Below are the code and all the weights of a small trained network. Each question names an input and a target symbol and asks about switching units off, where a switched-off unit gives its printed mean instead of its output.

import numpy as np


def w(rows, s, z=0):
    codes = np.array(rows[::2]) - 128.0
    scale = np.full(codes.shape[1], s)
    scale[-1] = z or s
    return codes * scale


def f(y):
    return np.maximum(y, 0)


def softmax(a):
    e = np.exp(a - a.max(-1, keepdims=True))
    return e / e.sum(-1, keepdims=True)


def log_softmax(a):
    a = a - a.max(-1, keepdims=True)
    return a - np.log(np.exp(a).sum(-1, keepdims=True))


def net(x, mask):
    ids = ['ΓΘΛΞΠΦΨΩαβεζημστ'.index(c) for c in x.split()]
    T = len(ids)
    res = E[ids] + P[:T]
    r = res
    for j in range(3):
        rows = slice(4 * j, 4 * j + 4)
        q, k, v = (r @ M[0][rows].T for M in (Q, K, V))
        z = softmax(np.where(np.tri(T) > 0, q @ k.T / 4**0.5, -1e9)) @ v
        o = O[0][rows]
        res = res + np.where(mask[j], z, o[:, -1]) @ o[:, :-1]
    y = f(res @ A[0][:, :-1].T + A[0][:, -1])
    res = res + np.where(mask[3:19], y, B[0][:, -1]) @ B[0][:, :-1]
    return log_softmax(res[-1] @ U[:, :-1].T + U[:, -1])


Q, K, V, O, A, B = {}, {}, {}, {}, {}, {}
E = w([
[122,137,145],'Γ',
[121,146,157],'Θ',
[117,166,168],'Λ',
[104,111,118],'Ξ',
[117,141,156],'Π',
[104,80,113],'Φ',
[100,102,94],'Ψ',
[111,133,191],'Ω',
[104,126,173],'α',
[105,105,181],'β',
[104,90,158],'ε',
[159,2,203],'ζ',
[103,101,151],'η',
[87,135,83],'μ',
[89,123,118],'σ',
[88,152,131],'τ',
],0.025)
P = w([
[117,124,145],'0',
[102,128,148],'1',
[87,122,151],'2',
[74,116,161],'3',
[59,115,173],'4',
[43,110,178],'5',
[25,107,189],'6',
[14,105,196],'7',
[2,103,207],'8',
],0.0085)
Q[0] = w([
[125,187,86],'head 0',
[130,193,167],'head 0',
[156,58,163],'head 0',
[165,135,134],'head 0',
[37,128,136],'head 1',
[249,113,92],'head 1',
[191,92,84],'head 1',
[27,109,124],'head 1',
[170,64,56],'head 2',
[91,107,189],'head 2',
[198,109,54],'head 2',
[154,183,117],'head 2',
],0.017)
K[0] = w([
[198,83,150],'head 0',
[98,85,154],'head 0',
[55,182,54],'head 0',
[134,107,89],'head 0',
[23,132,142],'head 1',
[250,148,117],'head 1',
[188,148,136],'head 1',
[50,143,144],'head 1',
[190,130,126],'head 2',
[87,103,170],'head 2',
[202,139,94],'head 2',
[116,137,85],'head 2',
],0.021)
V[0] = w([
[81,173,86],'head 0',
[148,96,124],'head 0',
[124,77,152],'head 0',
[107,96,126],'head 0',
[179,116,205],'head 1',
[144,25,143],'head 1',
[148,2,94],'head 1',
[92,113,44],'head 1',
[107,63,107],'head 2',
[125,196,136],'head 2',
[110,95,115],'head 2',
[99,12,105],'head 2',
],0.014)
O[0] = w([
[132,176,56,153],'head 0',
[113,119,141,64],'head 0',
[99,78,137,167],'head 0',
[96,102,99,154],'head 0',
[50,62,166,71],'head 1',
[173,16,155,83],'head 1',
[212,52,159,2],'head 1',
[219,163,108,125],'head 1',
[99,107,58,119],'head 2',
[132,180,182,167],'head 2',
[120,115,103,137],'head 2',
[118,89,9,127],'head 2',
],0.011,0.0055)
A[0] = w([
[121,63,191,192],'neuron 0',
[82,138,153,16],'neuron 1',
[203,141,130,181],'neuron 2',
[94,136,111,58],'neuron 3',
[254,169,133,255],'neuron 4',
[107,130,119,69],'neuron 5',
[167,221,90,57],'neuron 6',
[120,62,142,64],'neuron 7',
[112,115,117,169],'neuron 8',
[139,130,104,187],'neuron 9',
[155,121,212,127],'neuron 10',
[121,128,30,105],'neuron 11',
[201,99,92,240],'neuron 12',
[93,105,95,168],'neuron 13',
[82,150,192,27],'neuron 14',
[178,180,162,173],'neuron 15',
],0.0095,0.0045)
B[0] = w([
[34,86,189,185],'neuron 0',
[223,157,164,197],'neuron 1',
[220,81,87,152],'neuron 2',
[171,136,178,164],'neuron 3',
[156,101,42,175],'neuron 4',
[166,116,163,143],'neuron 5',
[3,35,98,214],'neuron 6',
[69,127,45,161],'neuron 7',
[103,158,135,155],'neuron 8',
[144,151,121,150],'neuron 9',
[249,105,193,177],'neuron 10',
[144,169,190,184],'neuron 11',
[215,89,192,174],'neuron 12',
[125,174,138,177],'neuron 13',
[236,147,141,246],'neuron 14',
[135,206,48,199],'neuron 15',
],0.0052,0.012)
U = w([
[33,201,59,196],'Γ',
[101,105,156,116],'Θ',
[147,82,210,140],'Λ',
[167,121,122,152],'Ξ',
[148,124,87,254],'Π',
[179,159,9,66],'Φ',
[254,126,103,134],'Ψ',
[146,136,164,148],'Ω',
[198,63,154,214],'α',
[118,111,131,37],'β',
[123,97,121,29],'ε',
[89,60,65,72],'ζ',
[107,77,114,161],'η',
[57,82,127,89],'μ',
[192,182,170,65],'σ',
[105,117,168,17],'τ',
],0.0075,0.0058)

Each question gives the input, a string of symbols that net reads in full, and the target symbol t.
The units are the heads (4 rows each of Q, K, V and O) and the neurons (one row each of A and B). Each row of codes is followed by its name. A weight is (code - 128) times the scale printed after its matrix; where a second scale follows, it is the last column's (O, A, B and U).
mask holds one flag per unit, heads first, then neurons. A switched-off unit (its flag False) gives its mean, the last column of its rows in O or B, instead of its output. The means were averaged over made-up inputs and are rounded, as every weight is.
A unit's drop is (log p(t) with every unit on - log p(t) with that unit switched off) / (log p(t) with every unit on - log p(t) with every unit switched off).
The circuit of an input: a set's keep is (log p(t) with only the set's units on - log p(t) with every unit switched off) / (log p(t) with every unit on - log p(t) with every unit switched off). Starting from the 12 units with the biggest drops (on a tie, the unit counted first), units are removed one at a time, each time the one whose removal leaves the highest keep (on an exact tie, the one counted first), for as long as the keep stays at least 0.8.
circuit, biggest first: the units of the circuit, biggest drop first
most important unit: the unit with the biggest drop
top k neurons: the k neurons with the biggest drops, biggest first
heads that matter: for each layer, one digit per head in row order, 1 if its drop is at least 0.15 and else 0, layers parted by /
drop when u is switched off: that unit's drop, to one decimal
input Φ Ψ ε Λ Ω α τ α Θ, target Γ: circuit, biggest first -> [head 1]
input τ τ τ τ μ μ Ξ, target Φ: circuit, biggest first -> [head 1; head 0]
input β τ Ψ Λ β, target μ: circuit, biggest first -> [head 1; head 2; neuron 0]
input σ Ξ Λ Λ μ Λ, target Φ: circuit, biggest first -> [head 1; neuron 4; neuron 15]
input Λ ε τ Λ τ Λ Λ Π Λ, target σ: heads that matter -> 001
input ζ Λ Θ Ψ Λ β Φ Λ Λ, target Λ: heads that matter -> 110
input Ω μ Λ Λ, target Φ: circuit, biggest first -> [head 1; neuron 4]
input Ω Λ β Ξ Λ Λ Φ Λ Ω, target Λ: heads that matter -> 010
input Γ Θ Ψ μ Λ Π, target Φ: circuit, biggest first -> [head 1; neuron 4; neuron 15]
input Λ α Λ μ, target Φ: circuit, biggest first -> [head 1; neuron 4]
input τ Ω Λ τ Λ Φ, target Γ: circuit, biggest first -> [head 0; neuron 14; neuron 10]
input σ σ Λ Λ Λ Λ τ Λ α, target Γ: circuit, biggest first -> [head 1; head 0]
input Ψ ε τ Π ζ, target ζ: heads that matter -> 011
input Θ Λ Λ Λ Θ, target σ: top neuron -> [neuron 14]
input Λ Λ Φ Γ, target α: heads that matter -> 010
input Λ Ω σ ε Λ τ η, target Γ: heads that matter -> 001
input Λ Λ Λ Φ, target α: heads that matter -> 010
input τ β Λ α τ Λ Ω, target Γ: top 2 neurons -> [neuron 10; neuron 12]
input Γ Λ Λ μ τ Θ, target Γ: heads that matter -> 010
input ε ζ Φ Φ τ Λ Φ Φ, target Φ: most important unit -> head 2
input Λ Λ Λ, target σ: top 3 neurons -> [neuron 14; neuron 1; neuron 10]
input β Ψ Π Ω Π Ω, target Λ: top 2 neurons -> [neuron 14; neuron 1]
input Ψ Ω Λ Λ Φ β Φ Φ Π, target α: top 2 neurons -> [neuron 12; neuron 6]
input Λ τ Π Ω Γ ε, target ζ: drop when head 1 is switched off -> 0.8
input τ τ Π Λ, target Γ: drop when neuron 6 is switched off -> 0.2
input τ Γ τ Φ, target Γ: drop when head 0 is switched off -> 0.1
input μ Θ τ Γ, target Γ: drop when neuron 5 is switched off -> 0.0
input ζ Λ Λ β Λ, target Λ: most important unit -> head 0
